Here is a tiny trained network, its code and every weight. The questions are about switching its units off for an input and a class, where a switched-off unit gives its printed mean instead of its output.

import numpy as np


def w(rows, s, z=0):
    codes = np.array(rows[::2]) - 128.0
    scale = np.full(codes.shape[1], s)
    scale[-1] = z or s
    return codes * scale


def norm(h):
    return h / np.sqrt((h * h).mean(-1, keepdims=True) + 1e-5)


def f(y):
    return y / 2 * (1 + np.tanh(0.7978845608 * (y + 0.044715 * y**3)))


def log_softmax(a):
    a = a - a.max(-1, keepdims=True)
    return a - np.log(np.exp(a).sum(-1, keepdims=True))


def net(x, mask):
    res = np.array(x, float).reshape(1, 8) / 4 @ E
    u = 0
    for l in range(4):
        y = f(norm(res) @ A[l][:, :-1].T + A[l][:, -1])
        res = res + np.where(mask[u : u + 14], y, B[l][:, -1]) @ B[l][:, :-1]
        u += 14
    return log_softmax(norm(res)[-1] @ U[:, :-1].T + U[:, -1])


A, B = {}, {}
E = w([
[129,129,129],'x0',
[127,127,130],'x1',
[255,187,101],'x2',
[124,124,123],'x3',
[78,162,32],'x4',
[128,132,129],'x5',
[127,125,133],'x6',
[109,219,244],'x7',
],0.0008)
A[0] = w([
[24,154,110,106],'0.n1',
[181,29,130,185],'0.n2',
[25,160,121,126],'0.n3',
[42,156,129,108],'0.n4',
[83,166,153,128],'0.n5',
[242,130,143,211],'0.n6',
[143,253,126,4],'0.n7',
[153,241,117,1],'0.n8',
[48,215,141,109],'0.n9',
[33,161,121,116],'0.n10',
[47,168,138,131],'0.n11',
[52,112,124,45],'0.n12',
[138,46,111,82],'0.n13',
[119,157,161,148],'0.n14',
],0.004,0.0014)
B[0] = w([
[216,164,106,186],'0.n1',
[215,48,120,222],'0.n2',
[210,172,127,196],'0.n3',
[186,149,141,166],'0.n4',
[157,172,149,150],'0.n5',
[253,149,67,250],'0.n6',
[153,22,231,123],'0.n7',
[146,11,201,113],'0.n8',
[229,143,182,182],'0.n9',
[203,165,122,181],'0.n10',
[192,162,142,178],'0.n11',
[188,110,131,124],'0.n12',
[164,38,175,141],'0.n13',
[134,176,140,149],'0.n14',
],0.0027,0.0011)
A[1] = w([
[174,192,198,223],'1.n1',
[194,204,125,139],'1.n2',
[169,160,133,125],'1.n3',
[143,129,189,208],'1.n4',
[94,131,115,86],'1.n5',
[23,170,154,250],'1.n6',
[29,46,116,7],'1.n7',
[142,125,106,41],'1.n8',
[161,165,182,249],'1.n9',
[85,53,134,2],'1.n10',
[2,53,95,93],'1.n11',
[131,160,160,196],'1.n12',
[46,168,128,148],'1.n13',
[154,152,118,78],'1.n14',
],0.0034,0.001)
B[1] = w([
[22,120,131,248],'1.n1',
[60,30,191,225],'1.n2',
[92,59,150,172],'1.n3',
[77,96,57,174],'1.n4',
[129,157,135,92],'1.n5',
[54,254,69,91],'1.n6',
[133,153,197,77],'1.n7',
[150,117,136,116],'1.n8',
[41,87,93,223],'1.n9',
[172,97,206,81],'1.n10',
[72,159,222,98],'1.n11',
[60,126,106,159],'1.n12',
[149,228,98,78],'1.n13',
[107,70,148,138],'1.n14',
],0.0021,0.0014)
A[2] = w([
[174,116,136,49],'2.n1',
[103,188,101,129],'2.n2',
[132,122,72,109],'2.n3',
[165,123,134,77],'2.n4',
[64,116,89,173],'2.n5',
[110,73,167,103],'2.n6',
[157,242,133,26],'2.n7',
[99,72,164,48],'2.n8',
[207,154,114,37],'2.n9',
[97,112,76,121],'2.n10',
[203,254,158,28],'2.n11',
[99,125,207,46],'2.n12',
[129,248,101,6],'2.n13',
[121,162,202,125],'2.n14',
],0.004,0.0012)
B[2] = w([
[74,114,126,99],'2.n1',
[144,120,174,89],'2.n2',
[165,166,94,230],'2.n3',
[82,125,120,107],'2.n4',
[122,181,220,252],'2.n5',
[72,53,149,215],'2.n6',
[180,108,203,18],'2.n7',
[70,11,194,135],'2.n8',
[45,122,125,115],'2.n9',
[182,179,157,219],'2.n10',
[178,141,251,66],'2.n11',
[152,81,69,57],'2.n12',
[163,67,204,23],'2.n13',
[189,121,86,98],'2.n14',
],0.0028,0.0004)
A[3] = w([
[61,39,93,125],'3.n1',
[210,192,71,15],'3.n2',
[163,245,122,71],'3.n3',
[36,229,48,118],'3.n4',
[114,123,126,74],'3.n5',
[81,41,140,77],'3.n6',
[60,254,165,92],'3.n7',
[61,110,227,54],'3.n8',
[212,182,67,18],'3.n9',
[71,49,150,97],'3.n10',
[177,160,88,2],'3.n11',
[152,153,97,15],'3.n12',
[136,189,95,55],'3.n13',
[144,142,107,22],'3.n14',
],0.0033,0.0017)
B[3] = w([
[85,69,216,249],'3.n1',
[145,65,71,113],'3.n2',
[97,93,79,116],'3.n3',
[156,252,123,167],'3.n4',
[150,116,134,93],'3.n5',
[71,37,129,162],'3.n6',
[39,177,115,104],'3.n7',
[141,91,58,97],'3.n8',
[164,51,60,117],'3.n9',
[80,50,129,168],'3.n10',
[174,89,87,73],'3.n11',
[166,116,101,68],'3.n12',
[144,131,65,89],'3.n13',
[162,111,125,66],'3.n14',
],0.0027,0.0011)
U = w([
[41,8,219,252],'0',
[241,246,3,93],'1',
[11,247,226,134],'2',
[231,227,243,133],'3',
[245,28,10,106],'4',
[220,217,16,102],'5',
[21,28,223,32],'6',
],0.0048,0.0033)

Each question gives the input, the list of numbers given to net, and the class t.
The units are the neurons (one row each of A and B). Each row of codes is followed by its name. A weight is (code - 128) times the scale printed after its matrix; where a second scale follows, it is the last column's (A, B and U).
mask holds one flag per neuron, layer by layer. A switched-off neuron (its flag False) gives its mean, the last column of its row in B, instead of its output. The means were averaged over made-up inputs and are rounded, as every weight is.
A unit's drop is (log p(t) with every unit on - log p(t) with that unit switched off) / (log p(t) with every unit on - log p(t) with every unit switched off).
most important unit: the unit with the biggest drop
top k neurons: the k neurons with the biggest drops, biggest first
top k neurons in layer l: the k neurons of layer l with the biggest drops, biggest first
drop when u is switched off: that unit's drop, to one decimal
input [1,-6,3,-3,1,0,4,6], class 0: most important unit : 0.n7
input [-8,1,4,3,3,-8,-8,8], class 0: top 2 neurons in layer 0 : [0.n7, 0.n8]
input [2,-8,-7,-8,1,7,3,-3], class 1: top 4 neurons : [0.n7, 0.n8, 2.n13, 1.n11]
input [-3,8,4,-7,-1,7,3,8], class 6: top 2 neurons : [0.n7, 0.n8]
input [-3,5,5,0,7,-1,-6,8], class 0: top 2 neurons : [0.n7, 0.n8]
input [-7,-7,5,-7,-2,-1,-1,1], class 6: top 2 neurons : [0.n7, 0.n1]
input [7,-5,-7,1,-7,1,8,3], class 2: top 2 neurons : [1.n6, 0.n7]
input [8,8,-4,-1,-6,2,8,1], class 2: top 3 neurons : [0.n7, 0.n8, 0.n6]
input [7,-8,1,-6,0,8,-1,6], class 6: top 3 neurons : [0.n7, 0.n8, 0.n9]
input [-5,5,8,-2,4,5,-8,7], class 0: top 2 neurons in layer 0 : [0.n7, 0.n8]
input [5,-7,-1,-6,1,-7,-3,-7], class 1: top 3 neurons : [1.n2, 0.n7, 0.n8]
input [0,6,0,1,8,-7,4,3], class 3: top 2 neurons : [2.n11, 0.n2]
input [-8,7,0,0,3,6,3,3], class 3: top 3 neurons : [0.n9, 0.n3, 0.n11]
input [5,1,2,-1,6,0,1,1], class 0: top neuron : [0.n7]
input [-7,-5,-4,-1,-2,-5,3,2], class 2: top 2 neurons in layer 1 : [1.n2, 1.n1]
input [-4,-1,-8,4,3,-8,4,-2], class 1: drop when 0.n8 is switched off : 1.2
input [1,7,8,2,4,-4,-8,3], class 0: drop when 0.n7 is switched off : 0.9
input [-1,-6,6,1,-5,-6,-2,4], class 6: drop when 2.n10 is switched off : 0.0
